Below are the code and all the weights of a small trained network. Each question names an input and a class and asks about switching units off, where a switched-off unit gives its printed mean instead of its output.

import numpy as np


def w(rows, s, z=0):
    codes = np.array(rows[::2]) - 128.0
    scale = np.full(codes.shape[1], s)
    scale[-1] = z or s
    return codes * scale


def norm(h):
    return h / np.sqrt((h * h).mean(-1, keepdims=True) + 1e-5)


def f(y):
    return y / 2 * (1 + np.tanh(0.7978845608 * (y + 0.044715 * y**3)))


def log_softmax(a):
    a = a - a.max(-1, keepdims=True)
    return a - np.log(np.exp(a).sum(-1, keepdims=True))


def net(x, mask):
    res = np.array(x, float).reshape(1, 7) / 4 @ E
    u = 0
    for l in range(4):
        y = f(norm(res) @ A[l][:, :-1].T + A[l][:, -1])
        res = res + np.where(mask[u : u + 7], y, B[l][:, -1]) @ B[l][:, :-1]
        u += 7
    return log_softmax(norm(res)[-1] @ U[:, :-1].T + U[:, -1])


A, B = {}, {}
E = w([
[134,126,118,141,129],'x0',
[2,51,166,138,129],'x1',
[80,182,109,106,36],'x2',
[121,132,141,111,128],'x3',
[134,123,234,234,54],'x4',
[122,130,138,113,128],'x5',
[144,119,95,172,128],'x6',
],0.0064)
A[0] = w([
[159,145,93,149,139,104],'0.n0',
[169,87,112,134,174,199],'0.n1',
[114,171,70,135,118,168],'0.n2',
[173,2,56,95,52,253],'0.n3',
[65,69,101,109,84,151],'0.n4',
[56,68,102,129,157,150],'0.n5',
[147,132,201,163,75,160],'0.n6',
],0.0081,0.0029)
B[0] = w([
[115,153,161,119,71,143],'0.n0',
[144,214,200,125,208,179],'0.n1',
[129,181,160,66,50,186],'0.n2',
[79,168,90,90,174,201],'0.n3',
[128,33,50,157,107,199],'0.n4',
[121,2,189,102,164,201],'0.n5',
[141,52,126,171,104,254],'0.n6',
],0.0084,0.0037)
A[1] = w([
[134,186,173,179,77,88],'1.n0',
[126,163,135,100,164,125],'1.n1',
[139,82,95,110,156,128],'1.n2',
[175,172,122,127,185,4],'1.n3',
[5,100,150,139,126,116],'1.n4',
[109,94,123,159,118,97],'1.n5',
[43,142,196,127,98,242],'1.n6',
],0.012,0.0018)
B[1] = w([
[192,77,118,71,132,222],'1.n0',
[126,224,242,154,50,155],'1.n1',
[111,132,187,141,64,163],'1.n2',
[136,103,195,10,147,171],'1.n3',
[115,205,68,166,163,253],'1.n4',
[98,212,149,124,26,179],'1.n5',
[194,236,3,239,156,204],'1.n6',
],0.0063,0.0051)
A[2] = w([
[130,100,129,97,198,120],'2.n0',
[173,171,218,133,92,194],'2.n1',
[91,113,119,116,94,101],'2.n2',
[126,39,142,181,87,139],'2.n3',
[119,145,107,140,144,74],'2.n4',
[222,205,120,78,41,96],'2.n5',
[157,96,112,142,10,5],'2.n6',
],0.012,0.003)
B[2] = w([
[66,68,138,219,80,147],'2.n0',
[140,67,2,132,155,203],'2.n1',
[111,175,87,133,159,136],'2.n2',
[165,243,138,100,166,196],'2.n3',
[173,174,104,88,160,125],'2.n4',
[130,149,167,98,77,254],'2.n5',
[103,50,129,130,91,185],'2.n6',
],0.0088,0.009)
A[3] = w([
[157,155,52,116,195,165],'3.n0',
[78,105,205,254,148,252],'3.n1',
[191,177,102,88,170,187],'3.n2',
[167,144,113,249,184,41],'3.n3',
[243,27,150,151,79,46],'3.n4',
[235,113,78,88,172,152],'3.n5',
[200,158,184,189,192,108],'3.n6',
],0.0096,0.0031)
B[3] = w([
[104,47,105,76,164,178],'3.n0',
[100,126,210,169,62,254],'3.n1',
[66,48,216,146,124,193],'3.n2',
[183,230,175,105,153,216],'3.n3',
[179,124,2,205,187,215],'3.n4',
[105,106,139,132,214,206],'3.n5',
[180,165,116,54,198,188],'3.n6',
],0.0085,0.0056)
U = w([
[136,58,211,29,195,104],'0',
[44,66,230,202,126,146],'1',
[221,95,94,177,223,228],'2',
[191,237,232,175,161,110],'3',
[142,219,141,17,5,3],'4',
[40,130,29,104,135,163],'5',
[232,101,45,167,44,134],'6',
[108,224,119,231,28,72],'7',
],0.016,0.0031)

Each question gives the input, the list of numbers given to net, and the class t.
The units are the neurons (one row each of A and B). Each row of codes is followed by its name. A weight is (code - 128) times the scale printed after its matrix; where a second scale follows, it is the last column's (A, B and U).
mask holds one flag per neuron, layer by layer. A switched-off neuron (its flag False) gives its mean, the last column of its row in B, instead of its output. The means were averaged over made-up inputs and are rounded, as every weight is.
A unit's drop is (log p(t) with every unit on - log p(t) with that unit switched off) / (log p(t) with every unit on - log p(t) with every unit switched off).
The circuit of an input: a set's keep is (log p(t) with only the set's units on - log p(t) with every unit switched off) / (log p(t) with every unit on - log p(t) with every unit switched off). Starting from the 12 units with the biggest drops (on a tie, the unit counted first), units are removed one at a time, each time the one whose removal leaves the highest keep (on an exact tie, the one counted first), for as long as the keep stays at least 0.8.
circuit, biggest first: the units of the circuit, biggest drop first
top k neurons: the k neurons with the biggest drops, biggest first
top k neurons in layer l: the k neurons of layer l with the biggest drops, biggest first
drop of u: that unit's drop, to one decimal
input [2,-7,2,-7,0,3,-1], class 4: circuit, biggest first : [2.n5]
input [-6,2,1,-5,5,0,-3], class 7: top 3 neurons : [1.n5, 2.n6, 0.n1]
input [-3,3,1,6,3,0,-1], class 7: top 2 neurons : [1.n5, 0.n1]
input [-1,0,3,4,-6,7,7], class 4: top 4 neurons : [0.n2, 2.n1, 1.n1, 0.n6]
input [-2,-2,8,2,1,0,5], class 6: top 4 neurons : [2.n6, 2.n3, 1.n4, 1.n0]
input [-1,2,-7,-2,7,5,4], class 3: top 2 neurons in layer 3 : [3.n3, 3.n1]
input [4,-2,-6,5,6,-4,0], class 2: top 2 neurons : [2.n1, 3.n4]
input [-8,1,-8,-6,4,3,-5], class 3: top 4 neurons : [3.n3, 0.n2, 3.n1, 2.n0]
input [-4,-8,-1,-3,-3,6,-3], class 0: top 2 neurons : [2.n1, 3.n2]
input [7,8,2,1,-1,-7,-8], class 5: top 2 neurons in layer 0 : [0.n4, 0.n1]
input [-4,8,2,2,2,1,-7], class 7: top 2 neurons : [2.n1, 1.n6]
input [2,8,-6,7,1,8,-1], class 3: top 2 neurons in layer 1 : [1.n6, 1.n3]
input [8,2,-1,6,2,0,1], class 3: top 2 neurons in layer 2 : [2.n3, 2.n1]
input [-8,4,-5,-7,-1,3,-4], class 1: circuit, biggest first : [2.n0]
input [-4,-7,3,-6,6,6,5], class 6: top 2 neurons in layer 2 : [2.n5, 2.n6]
input [7,5,-7,8,0,-5,5], class 1: top 2 neurons in layer 0 : [0.n1, 0.n6]
input [8,0,-1,2,-5,-4,7], class 0: top 2 neurons : [0.n1, 1.n1]
input [-4,8,-1,3,5,-2,-2], class 3: top 2 neurons : [2.n3, 3.n3]
input [1,0,-5,7,2,6,-7], class 2: top 2 neurons : [2.n1, 0.n4]
input [3,1,-5,4,5,-6,7], class 3: circuit, biggest first : [3.n3]
input [-8,0,3,-6,7,-7,0], class 6: top 2 neurons : [1.n0, 2.n6]
input [0,2,-7,-7,-1,-8,-2], class 1: top 2 neurons : [2.n0, 2.n3]
input [8,-4,-1,8,5,7,7], class 2: top 2 neurons : [3.n5, 2.n3]
input [5,8,-7,2,-5,-6,-7], class 1: drop of 0.n0 : 0.0
input [-5,2,0,-4,1,-3,5], class 3: drop of 2.n5 : 0.3
input [1,-8,4,7,4,-2,-6], class 6: drop of 2.n5 : 0.2
input [-8,-1,-4,-3,6,6,2], class 2: circuit, biggest first : [2.n1]
